Below is a small trained network, with its code and all its weights. Each question gives an input and a class and asks what happens when units are switched off, that is, made to give their printed mean instead of their output.

import numpy as np


def w(rows, s, z=0):
    codes = np.array(rows[::2]) - 128.0
    scale = np.full(codes.shape[1], s)
    scale[-1] = z or s
    return codes * scale


def norm(h):
    return h / np.sqrt((h * h).mean(-1, keepdims=True) + 1e-5)


def f(y):
    return y / 2 * (1 + np.tanh(0.7978845608 * (y + 0.044715 * y**3)))


def log_softmax(a):
    a = a - a.max(-1, keepdims=True)
    return a - np.log(np.exp(a).sum(-1, keepdims=True))


def net(x, mask):
    res = np.array(x, float).reshape(1, 8) / 4 @ E
    u = 0
    for l in range(2):
        y = f(norm(res) @ A[l][:, :-1].T + A[l][:, -1])
        res = res + np.where(mask[u : u + 15], y, B[l][:, -1]) @ B[l][:, :-1]
        u += 15
    return log_softmax(norm(res)[-1] @ U[:, :-1].T + U[:, -1])


A, B = {}, {}
E = w([
[146,136,135,100,95,129,134,113,121,127],'x0',
[126,118,125,122,118,122,127,138,123,119],'x1',
[112,144,130,140,143,133,119,117,133,130],'x2',
[100,18,202,146,87,189,113,57,103,175],'x3',
[125,134,131,124,125,126,128,122,128,133],'x4',
[98,95,87,107,67,152,144,131,252,161],'x5',
[134,170,134,247,55,72,162,149,117,121],'x6',
[98,151,140,129,133,138,136,121,125,117],'x7',
],0.011)
A[0] = w([
[101,114,123,116,88,132,136,139,250,137,249],'0.n0',
[143,197,103,166,94,95,150,177,136,123,93],'0.n1',
[136,144,111,124,135,129,144,132,160,122,100],'0.n2',
[109,107,140,107,120,125,132,130,163,148,47],'0.n3',
[124,173,96,80,155,103,141,162,143,119,189],'0.n4',
[131,130,143,201,77,113,142,115,123,120,2],'0.n5',
[151,103,106,134,135,104,109,124,125,145,159],'0.n6',
[116,99,142,109,133,145,120,115,127,126,103],'0.n7',
[135,120,134,138,136,142,147,115,108,136,81],'0.n8',
[116,127,117,145,97,115,115,131,150,133,92],'0.n9',
[133,143,101,108,119,142,151,151,153,133,128],'0.n10',
[132,164,103,140,111,114,133,151,143,119,87],'0.n11',
[125,121,138,111,107,122,139,126,106,123,118],'0.n12',
[144,120,138,131,145,130,119,125,105,117,35],'0.n13',
[156,146,100,97,155,131,117,136,145,103,200],'0.n14',
],0.021,0.0039)
B[0] = w([
[100,140,2,152,65,151,181,66,107,167,251],'0.n0',
[169,118,122,105,164,147,156,18,120,54,211],'0.n1',
[118,140,126,71,97,99,55,136,147,117,154],'0.n2',
[153,65,180,119,104,169,149,123,89,73,158],'0.n3',
[159,93,140,144,56,116,147,205,92,229,215],'0.n4',
[146,122,127,165,96,80,120,236,106,240,188],'0.n5',
[108,214,150,126,159,161,118,100,104,126,138],'0.n6',
[183,108,83,126,180,96,65,105,180,106,163],'0.n7',
[89,135,112,67,141,92,112,132,133,113,139],'0.n8',
[89,129,150,133,112,65,107,160,181,91,153],'0.n9',
[80,213,136,142,188,121,70,104,175,153,166],'0.n10',
[98,145,109,148,167,102,74,132,140,76,169],'0.n11',
[77,178,103,206,238,131,68,131,124,149,136],'0.n12',
[50,133,123,117,126,73,166,111,203,149,140],'0.n13',
[102,139,150,184,134,124,151,168,117,189,188],'0.n14',
],0.014,0.018)
A[1] = w([
[115,178,101,86,151,150,147,168,141,134,110],'1.n0',
[170,147,200,121,167,101,118,130,120,84,91],'1.n1',
[179,112,174,122,152,138,97,168,118,148,143],'1.n2',
[69,122,139,137,100,128,151,173,152,178,35],'1.n3',
[79,141,119,121,58,127,103,135,171,147,208],'1.n4',
[166,157,114,144,80,112,146,147,141,146,100],'1.n5',
[100,137,78,113,115,113,172,136,202,86,3],'1.n6',
[129,136,198,91,178,131,90,132,168,87,114],'1.n7',
[88,129,138,144,105,126,147,173,97,207,171],'1.n8',
[111,181,105,95,144,157,133,154,131,144,11],'1.n9',
[116,139,137,140,106,67,115,158,153,158,135],'1.n10',
[152,151,165,167,171,122,143,139,112,143,193],'1.n11',
[117,100,102,110,124,171,148,113,137,81,37],'1.n12',
[140,147,253,124,133,129,117,212,129,140,116],'1.n13',
[151,94,133,136,97,110,139,132,158,104,129],'1.n14',
],0.02,0.002)
B[1] = w([
[123,107,126,150,110,141,135,120,107,118,136],'1.n0',
[137,142,128,139,107,161,156,198,183,134,147],'1.n1',
[99,169,132,131,133,94,134,100,132,80,162],'1.n2',
[147,159,116,137,103,133,122,168,130,137,197],'1.n3',
[178,137,179,128,156,125,126,214,113,104,189],'1.n4',
[74,102,121,125,153,128,103,150,155,115,196],'1.n5',
[136,104,197,99,178,110,77,97,122,124,159],'1.n6',
[98,140,82,142,136,61,78,120,128,111,148],'1.n7',
[81,106,133,133,79,136,141,121,103,138,250],'1.n8',
[128,79,144,137,102,111,154,127,137,116,137],'1.n9',
[145,121,120,95,142,166,154,98,131,120,191],'1.n10',
[166,146,164,113,113,136,110,118,129,113,174],'1.n11',
[156,145,159,117,177,130,170,133,136,144,147],'1.n12',
[159,117,165,129,160,121,129,3,95,81,177],'1.n13',
[92,211,123,84,133,163,111,137,112,163,131],'1.n14',
],0.029,0.02)
U = w([
[103,116,234,153,58,127,149,5,51,54,125],'0',
[94,131,80,136,202,51,50,67,192,58,253],'1',
[67,53,100,162,36,179,148,246,115,202,129],'2',
[202,47,100,82,230,236,185,68,173,170,33],'3',
[245,196,170,168,110,170,171,189,212,48,59],'4',
],0.012,0.0026)

Each question gives the input, the list of numbers given to net, and the class t.
The units are the neurons (one row each of A and B). Each row of codes is followed by its name. A weight is (code - 128) times the scale printed after its matrix; where a second scale follows, it is the last column's (A, B and U).
mask holds one flag per neuron, layer by layer. A switched-off neuron (its flag False) gives its mean, the last column of its row in B, instead of its output. The means were averaged over made-up inputs and are rounded, as every weight is.
A unit's drop is (log p(t) with every unit on - log p(t) with that unit switched off) / (log p(t) with every unit on - log p(t) with every unit switched off).
The circuit of an input: a set's keep is (log p(t) with only the set's units on - log p(t) with every unit switched off) / (log p(t) with every unit on - log p(t) with every unit switched off). Starting from the 12 units with the biggest drops (on a tie, the unit counted first), units are removed one at a time, each time the one whose removal leaves the highest keep (on an exact tie, the one counted first), for as long as the keep stays at least 0.8.
units of the circuit, in order: the units of the circuit, biggest drop first
unit that matters most: the unit with the biggest drop
top k neurons: the k neurons with the biggest drops, biggest first
k most important neurons of layer l: the k neurons of layer l with the biggest drops, biggest first
drop when u is switched off: that unit's drop, to one decimal
input [8,3,7,2,-6,1,7,-8], class 2: units of the circuit, in order => (0.n5)
input [-3,7,-4,-5,3,-6,6,7], class 4: units of the circuit, in order => (0.n0; 1.n1)
input [-2,-3,-6,-8,2,0,3,1], class 4: units of the circuit, in order => (0.n0; 0.n1; 1.n1)
input [-2,3,-7,-8,4,0,8,8], class 4: top 2 neurons => (0.n0; 0.n1)
input [1,2,4,-1,-4,-1,2,-7], class 4: units of the circuit, in order => (0.n1; 0.n0; 1.n1)
input [-1,5,0,-1,4,3,1,-3], class 1: top 2 neurons => (1.n8; 0.n1)
input [3,6,3,0,8,8,7,1], class 1: units of the circuit, in order => (0.n4; 1.n8)
input [-6,3,-5,-4,-2,-7,5,-8], class 4: top 2 neurons => (0.n1; 0.n0)
input [1,2,1,2,-6,0,-6,-3], class 1: top 2 neurons => (0.n0; 0.n7)
input [5,-3,-7,0,2,-2,4,2], class 4: top 2 neurons => (0.n4; 0.n1)
input [-6,-3,-5,2,8,6,0,6], class 3: 3 most important neurons of layer 1 => (1.n8; 1.n6; 1.n12)
input [3,-4,-8,-1,-4,-6,7,-8], class 4: top 3 neurons => (0.n1; 0.n0; 0.n4)
input [-3,0,4,4,-2,5,-1,-6], class 3: top 2 neurons => (0.n4; 0.n5)
input [7,-2,5,6,-5,7,-1,-1], class 3: unit that matters most => 0.n4
input [7,-7,-2,2,-6,-4,0,6], class 1: top 2 neurons => (0.n4; 0.n5)
input [4,-7,-2,-5,-3,3,0,-1], class 2: top 2 neurons => (0.n4; 0.n14)
input [5,-2,-5,1,-3,-1,-3,2], class 1: 2 most important neurons of layer 0 => (0.n4; 0.n0)
input [8,-2,-2,1,5,6,-4,3], class 3: 2 most important neurons of layer 0 => (0.n5; 0.n4)
input [5,7,6,-8,-2,-3,5,-2], class 4: drop when 0.n0 is switched off => 2.8
input [8,0,5,-8,4,4,7,7], class 1: drop when 0.n1 is switched off => 2.3
input [5,-4,6,5,1,1,1,1], class 2: drop when 0.n1 is switched off => 0.7
input [6,5,8,5,-4,-2,-3,5], class 1: unit that matters most => 0.n0
